Below is a small trained network, with its code and all its weights. Each question gives an input and a target symbol and asks what happens when units are switched off, that is, made to give their printed mean instead of their output.

import numpy as np


def w(rows, s, z=0):
    codes = np.array(rows[::2]) - 128.0
    scale = np.full(codes.shape[1], s)
    scale[-1] = z or s
    return codes * scale


def norm(h):
    return h / np.sqrt((h * h).mean(-1, keepdims=True) + 1e-5)


def f(y):
    return np.maximum(y, 0)


def softmax(a):
    e = np.exp(a - a.max(-1, keepdims=True))
    return e / e.sum(-1, keepdims=True)


def log_softmax(a):
    a = a - a.max(-1, keepdims=True)
    return a - np.log(np.exp(a).sum(-1, keepdims=True))


def net(x, mask):
    ids = ['βγδεζηλξπσφω'.index(c) for c in x.split()]
    T = len(ids)
    res = E[ids] + P[:T]
    r = norm(res)
    for j in range(3):
        rows = slice(4 * j, 4 * j + 4)
        q, k, v = (r @ M[0][rows].T for M in (Q, K, V))
        z = softmax(np.where(np.tri(T) > 0, q @ k.T / 4**0.5, -1e9)) @ v
        o = O[0][rows]
        res = res + np.where(mask[j], z, o[:, -1]) @ o[:, :-1]
    y = f(norm(res) @ A[0][:, :-1].T + A[0][:, -1])
    res = res + np.where(mask[3:27], y, B[0][:, -1]) @ B[0][:, :-1]
    return log_softmax(norm(res)[-1] @ U[:, :-1].T + U[:, -1])


Q, K, V, O, A, B = {}, {}, {}, {}, {}, {}
E = w([
[122,151,80,97],'β',
[114,153,78,90],'γ',
[134,153,150,127],'δ',
[138,152,114,120],'ε',
[5,93,73,74],'ζ',
[144,151,141,131],'η',
[111,154,76,86],'λ',
[49,137,83,28],'ξ',
[122,157,160,115],'π',
[142,153,127,123],'σ',
[153,141,93,128],'φ',
[125,146,78,106],'ω',
],0.015)
P = w([
[89,131,116,251],'0',
[213,119,165,144],'1',
[101,188,77,141],'2',
[113,56,163,198],'3',
[113,195,76,117],'4',
[170,34,156,130],'5',
[106,197,85,96],'6',
[125,30,144,241],'7',
[86,190,101,82],'8',
],0.013)
Q[0] = w([
[111,70,54,138],'h1',
[167,52,124,101],'h1',
[96,88,122,144],'h1',
[198,173,170,133],'h1',
[39,131,153,148],'h2',
[206,212,113,53],'h2',
[128,1,58,172],'h2',
[149,110,151,67],'h2',
[127,104,127,143],'h3',
[33,22,130,144],'h3',
[163,174,186,122],'h3',
[108,157,126,194],'h3',
],0.013)
K[0] = w([
[148,214,77,25],'h1',
[225,57,101,118],'h1',
[174,189,63,111],'h1',
[177,78,44,129],'h1',
[211,118,139,105],'h2',
[93,198,105,138],'h2',
[130,4,207,92],'h2',
[60,117,177,251],'h2',
[254,170,28,233],'h3',
[168,31,187,72],'h3',
[64,122,99,38],'h3',
[226,138,97,50],'h3',
],0.0075)
V[0] = w([
[99,48,81,147],'h1',
[161,192,126,16],'h1',
[135,189,121,94],'h1',
[82,182,115,112],'h1',
[183,131,149,213],'h2',
[227,107,100,146],'h2',
[153,119,4,177],'h2',
[103,145,96,97],'h2',
[148,170,72,146],'h3',
[124,46,104,125],'h3',
[174,203,147,159],'h3',
[130,142,200,120],'h3',
],0.013)
O[0] = w([
[157,106,110,166,132],'h1',
[175,134,229,124,153],'h1',
[180,76,158,158,179],'h1',
[213,185,116,165,211],'h1',
[170,118,5,121,111],'h2',
[26,115,6,100,97],'h2',
[1,73,99,164,254],'h2',
[71,199,194,149,171],'h2',
[21,64,195,181,197],'h3',
[91,127,54,134,110],'h3',
[169,176,130,130,147],'h3',
[209,152,128,204,69],'h3',
],0.0054,0.0068)
A[0] = w([
[165,232,124,151,52],'n1',
[140,106,193,120,117],'n2',
[110,55,75,125,133],'n3',
[184,104,167,120,142],'n4',
[140,156,32,99,137],'n5',
[186,91,62,101,120],'n6',
[165,21,159,176,253],'n7',
[118,117,210,158,94],'n8',
[13,129,107,117,110],'n9',
[91,156,111,185,199],'n10',
[112,70,160,132,74],'n11',
[113,110,170,85,129],'n12',
[200,130,81,113,44],'n13',
[119,179,112,163,67],'n14',
[57,36,91,190,36],'n15',
[65,212,149,177,138],'n16',
[117,128,142,181,57],'n17',
[104,209,150,187,182],'n18',
[76,214,90,123,84],'n19',
[99,128,76,121,150],'n20',
[11,104,168,132,169],'n21',
[135,119,106,47,142],'n22',
[179,69,175,85,166],'n23',
[142,109,119,198,203],'n24',
],0.012,0.0036)
B[0] = w([
[83,138,29,142,140],'n1',
[55,126,35,197,146],'n2',
[98,72,126,95,168],'n3',
[141,232,133,255,145],'n4',
[84,53,162,241,156],'n5',
[205,79,110,143,152],'n6',
[95,139,209,75,186],'n7',
[119,81,93,189,159],'n8',
[157,151,76,137,232],'n9',
[171,55,93,108,188],'n10',
[112,119,135,99,147],'n11',
[171,74,166,151,153],'n12',
[223,174,160,74,141],'n13',
[18,135,138,138,145],'n14',
[115,160,125,65,187],'n15',
[142,126,71,95,212],'n16',
[112,74,156,143,140],'n17',
[103,95,87,96,189],'n18',
[83,140,104,121,191],'n19',
[136,201,132,197,165],'n20',
[203,163,153,142,249],'n21',
[177,116,130,120,147],'n22',
[66,192,77,180,154],'n23',
[112,168,143,84,160],'n24',
],0.0067,0.013)
U = w([
[119,153,98,72,220],'β',
[228,94,121,173,109],'γ',
[94,153,210,255,126],'δ',
[57,81,2,180,170],'ε',
[129,175,160,48,151],'ζ',
[252,163,143,172,141],'η',
[201,63,107,166,24],'λ',
[149,22,103,140,6],'ξ',
[94,75,185,82,67],'π',
[195,28,104,157,59],'σ',
[81,69,198,91,88],'φ',
[104,115,170,209,50],'ω',
],0.009,0.0027)

Each question gives the input, a string of symbols that net reads in full, and the target symbol t.
The units are the heads (4 rows each of Q, K, V and O) and the neurons (one row each of A and B). Each row of codes is followed by its name. A weight is (code - 128) times the scale printed after its matrix; where a second scale follows, it is the last column's (O, A, B and U).
mask holds one flag per unit, heads first, then neurons. A switched-off unit (its flag False) gives its mean, the last column of its rows in O or B, instead of its output. The means were averaged over made-up inputs and are rounded, as every weight is.
A unit's drop is (log p(t) with every unit on - log p(t) with that unit switched off) / (log p(t) with every unit on - log p(t) with every unit switched off).
The circuit of an input: a set's keep is (log p(t) with only the set's units on - log p(t) with every unit switched off) / (log p(t) with every unit on - log p(t) with every unit switched off). Starting from the 12 units with the biggest drops (on a tie, the unit counted first), units are removed one at a time, each time the one whose removal leaves the highest keep (on an exact tie, the one counted first), for as long as the keep stays at least 0.8.
circuit, biggest first: the units of the circuit, biggest drop first
top k neurons: the k neurons with the biggest drops, biggest first
which heads matter: for each layer, one digit per head in row order, 1 if its drop is at least 0.15 and else 0, layers parted by /
drop when u is switched off: that unit's drop, to one decimal
input ε β β β ξ π ε η, target η: which heads matter : 011
input σ ω ξ ξ β ξ, target δ: top neuron : n23
input ξ ε φ λ σ σ, target φ: which heads matter : 000
input σ ξ φ ξ, target δ: which heads matter : 010
input δ ξ σ π λ π, target η: circuit, biggest first : h2; n4
input β λ η λ, target φ: which heads matter : 110
input λ ε ξ ξ γ λ, target δ: which heads matter : 010
input ζ ε σ λ γ ξ λ φ δ, target ε: circuit, biggest first : n7; n18
input φ λ ξ γ φ π φ γ, target η: circuit, biggest first : h2; h1; n4
input λ π η λ, target η: which heads matter : 011
input π λ σ ξ ω π δ π, target η: circuit, biggest first : h2; h3
input σ ξ γ ω ξ λ η λ, target φ: which heads matter : 100
input δ φ σ γ γ λ λ π, target φ: top 2 neurons : n7; n15
input ω λ ξ π ξ σ, target η: top 2 neurons : n4; n23
input η ξ φ ω, target δ: which heads matter : 110
input π λ ξ ζ, target φ: which heads matter : 100
input ζ ξ λ λ φ η, target φ: circuit, biggest first : n7
input δ ε δ ξ λ ω, target δ: which heads matter : 010
input ξ π δ ε γ ξ π φ, target δ: which heads matter : 000
input π η λ π δ δ, target η: circuit, biggest first : h2; n4
input η σ ξ λ π γ φ γ, target φ: which heads matter : 110
input φ π δ ε, target η: circuit, biggest first : h3
input ξ ω φ π ξ ξ ξ ζ, target δ: which heads matter : 110
input ξ ξ λ β ξ φ ξ ξ η, target ε: which heads matter : 100
input ξ π σ ε π ξ ξ σ, target δ: top 2 neurons : n7; n21
input π λ η ξ, target φ: drop when n5 is switched off : 0.3
input σ η λ λ δ λ π, target ε: drop when n5 is switched off : -0.1
